Below are the code and all the weights of a small trained network. Each question names an input and a class and asks about switching units off, where a switched-off unit gives its printed mean instead of its output.

import numpy as np


def w(rows, s, z=0):
    codes = np.array(rows[::2]) - 128.0
    scale = np.full(codes.shape[1], s)
    scale[-1] = z or s
    return codes * scale


def norm(h):
    return h / np.sqrt((h * h).mean(-1, keepdims=True) + 1e-5)


def f(y):
    return y / 2 * (1 + np.tanh(0.7978845608 * (y + 0.044715 * y**3)))


def log_softmax(a):
    a = a - a.max(-1, keepdims=True)
    return a - np.log(np.exp(a).sum(-1, keepdims=True))


def net(x, mask):
    res = np.array(x, float).reshape(1, 2) / 4 @ E
    u = 0
    for l in range(3):
        y = f(norm(res) @ A[l][:, :-1].T + A[l][:, -1])
        res = res + np.where(mask[u : u + 6], y, B[l][:, -1]) @ B[l][:, :-1]
        u += 6
    return log_softmax(norm(res)[-1] @ U[:, :-1].T + U[:, -1])


A, B = {}, {}
E = w([
[122,254,51,16,92,50,17,88],'x0',
[253,164,143,167,189,68,110,11],'x1',
],0.00059)
A[0] = w([
[252,118,189,191,226,137,163,45,123],'L0N0',
[163,215,78,78,128,12,54,47,200],'L0N1',
[95,160,101,50,102,155,54,158,136],'L0N2',
[223,122,179,180,200,129,144,43,82],'L0N3',
[126,84,137,198,132,144,233,140,96],'L0N4',
[133,118,113,138,131,92,145,123,2],'L0N5',
],0.0023,0.00063)
B[0] = w([
[82,124,42,83,100,54,150,98,238],'L0N0',
[166,187,251,81,194,181,4,121,251],'L0N1',
[194,109,84,90,119,70,146,95,174],'L0N2',
[47,109,35,112,103,96,141,118,199],'L0N3',
[206,172,162,135,167,123,114,87,179],'L0N4',
[95,101,122,156,136,164,130,137,113],'L0N5',
],0.002,0.0023)
A[1] = w([
[98,187,4,70,113,64,61,89,112],'L1N0',
[120,104,148,199,146,207,144,130,2],'L1N1',
[48,185,151,121,107,188,60,184,75],'L1N2',
[67,61,73,128,120,140,160,147,74],'L1N3',
[165,136,168,136,112,111,145,141,218],'L1N4',
[137,119,181,195,144,200,138,139,18],'L1N5',
],0.0027,0.00055)
B[1] = w([
[156,84,208,179,157,196,136,159,251],'L1N0',
[157,137,154,84,148,132,117,169,122],'L1N1',
[196,75,106,156,169,96,153,75,149],'L1N2',
[159,253,138,137,154,113,114,86,155],'L1N3',
[109,111,108,137,123,181,139,152,139],'L1N4',
[120,129,168,100,136,174,139,173,125],'L1N5',
],0.0026,0.0022)
A[2] = w([
[67,69,82,155,121,127,203,144,154],'L2N0',
[171,6,146,90,76,121,80,187,152],'L2N1',
[114,232,40,114,76,100,205,149,82],'L2N2',
[78,76,89,147,154,81,164,61,130],'L2N3',
[80,114,64,233,169,58,237,11,12],'L2N4',
[142,61,153,193,170,146,152,102,177],'L2N5',
],0.0024,0.0011)
B[2] = w([
[189,121,160,79,181,140,82,98,157],'L2N0',
[109,155,80,161,133,122,201,82,170],'L2N1',
[114,46,90,140,83,170,61,102,148],'L2N2',
[197,146,159,91,117,179,119,170,163],'L2N3',
[251,116,90,69,156,169,224,125,249],'L2N4',
[108,200,82,77,53,74,81,147,169],'L2N5',
],0.0025,0.0018)
U = w([
[247,106,68,81,146,149,193,114,186],'0',
[137,158,171,109,171,95,5,78,174],'1',
[81,130,172,142,137,175,179,233,178],'2',
[136,115,104,132,116,104,123,150,3],'3',
[78,157,70,185,109,77,193,88,158],'4',
[136,109,112,129,118,89,124,158,28],'5',
[104,43,68,148,77,166,56,116,137],'6',
],0.012,0.0053)

Each question gives the input, the list of numbers given to net, and the class t.
The units are the neurons (one row each of A and B). Each row of codes is followed by its name. A weight is (code - 128) times the scale printed after its matrix; where a second scale follows, it is the last column's (A, B and U).
mask holds one flag per neuron, layer by layer. A switched-off neuron (its flag False) gives its mean, the last column of its row in B, instead of its output. The means were averaged over made-up inputs and are rounded, as every weight is.
A unit's drop is (log p(t) with every unit on - log p(t) with that unit switched off) / (log p(t) with every unit on - log p(t) with every unit switched off).
The circuit of an input: a set's keep is (log p(t) with only the set's units on - log p(t) with every unit switched off) / (log p(t) with every unit on - log p(t) with every unit switched off). Starting from the 12 units with the biggest drops (on a tie, the unit counted first), units are removed one at a time, each time the one whose removal leaves the highest keep (on an exact tie, the one counted first), for as long as the keep stays at least 0.8.
units of the circuit, in order: the units of the circuit, biggest drop first
k most important neurons: the k neurons with the biggest drops, biggest first
k most important neurons of layer l: the k neurons of layer l with the biggest drops, biggest first
drop of u: that unit's drop, to one decimal
input [0,-2], class 6: 3 most important neurons -> L0N1; L1N0; L0N0
input [-4,-2], class 2: units of the circuit, in order -> L2N4
input [-1,-5], class 6: 2 most important neurons -> L0N1; L1N0
input [0,-8], class 6: units of the circuit, in order -> L0N1; L2N2; L1N3
input [-1,-7], class 6: 3 most important neurons -> L0N1; L1N0; L2N2
input [2,-2], class 4: 4 most important neurons -> L2N1; L1N3; L2N4; L0N4
input [5,-8], class 4: 2 most important neurons -> L2N1; L2N4
input [-1,-8], class 6: 4 most important neurons -> L0N1; L1N0; L2N2; L2N4
input [-5,-1], class 2: 4 most important neurons -> L0N2; L1N5; L0N4; L1N1
input [-7,-1], class 2: 3 most important neurons of layer 1 -> L1N5; L1N1; L1N2
input [2,-5], class 4: 3 most important neurons -> L0N2; L0N3; L1N0
input [-1,-4], class 2: 2 most important neurons of layer 0 -> L0N3; L0N0
input [-1,-1], class 2: 2 most important neurons of layer 0 -> L0N0; L0N1
input [1,6], class 1: units of the circuit, in order -> L0N1
input [4,-8], class 4: 3 most important neurons -> L2N1; L1N0; L2N4
input [1,-2], class 4: 2 most important neurons -> L0N2; L2N1
input [0,5], class 1: 2 most important neurons -> L0N1; L1N0
input [3,-3], class 4: 4 most important neurons -> L2N1; L2N4; L1N3; L0N4
input [6,-8], class 4: 3 most important neurons -> L2N1; L2N4; L1N2
input [0,8], class 1: 4 most important neurons -> L0N1; L1N0; L1N2; L0N2
input [1,4], class 1: drop of L0N1 -> 0.2
input [-6,-1], class 2: drop of L0N2 -> 3.7
input [1,5], class 1: drop of L0N1 -> 1.8
input [0,2], class 1: drop of L1N0 -> 0.3
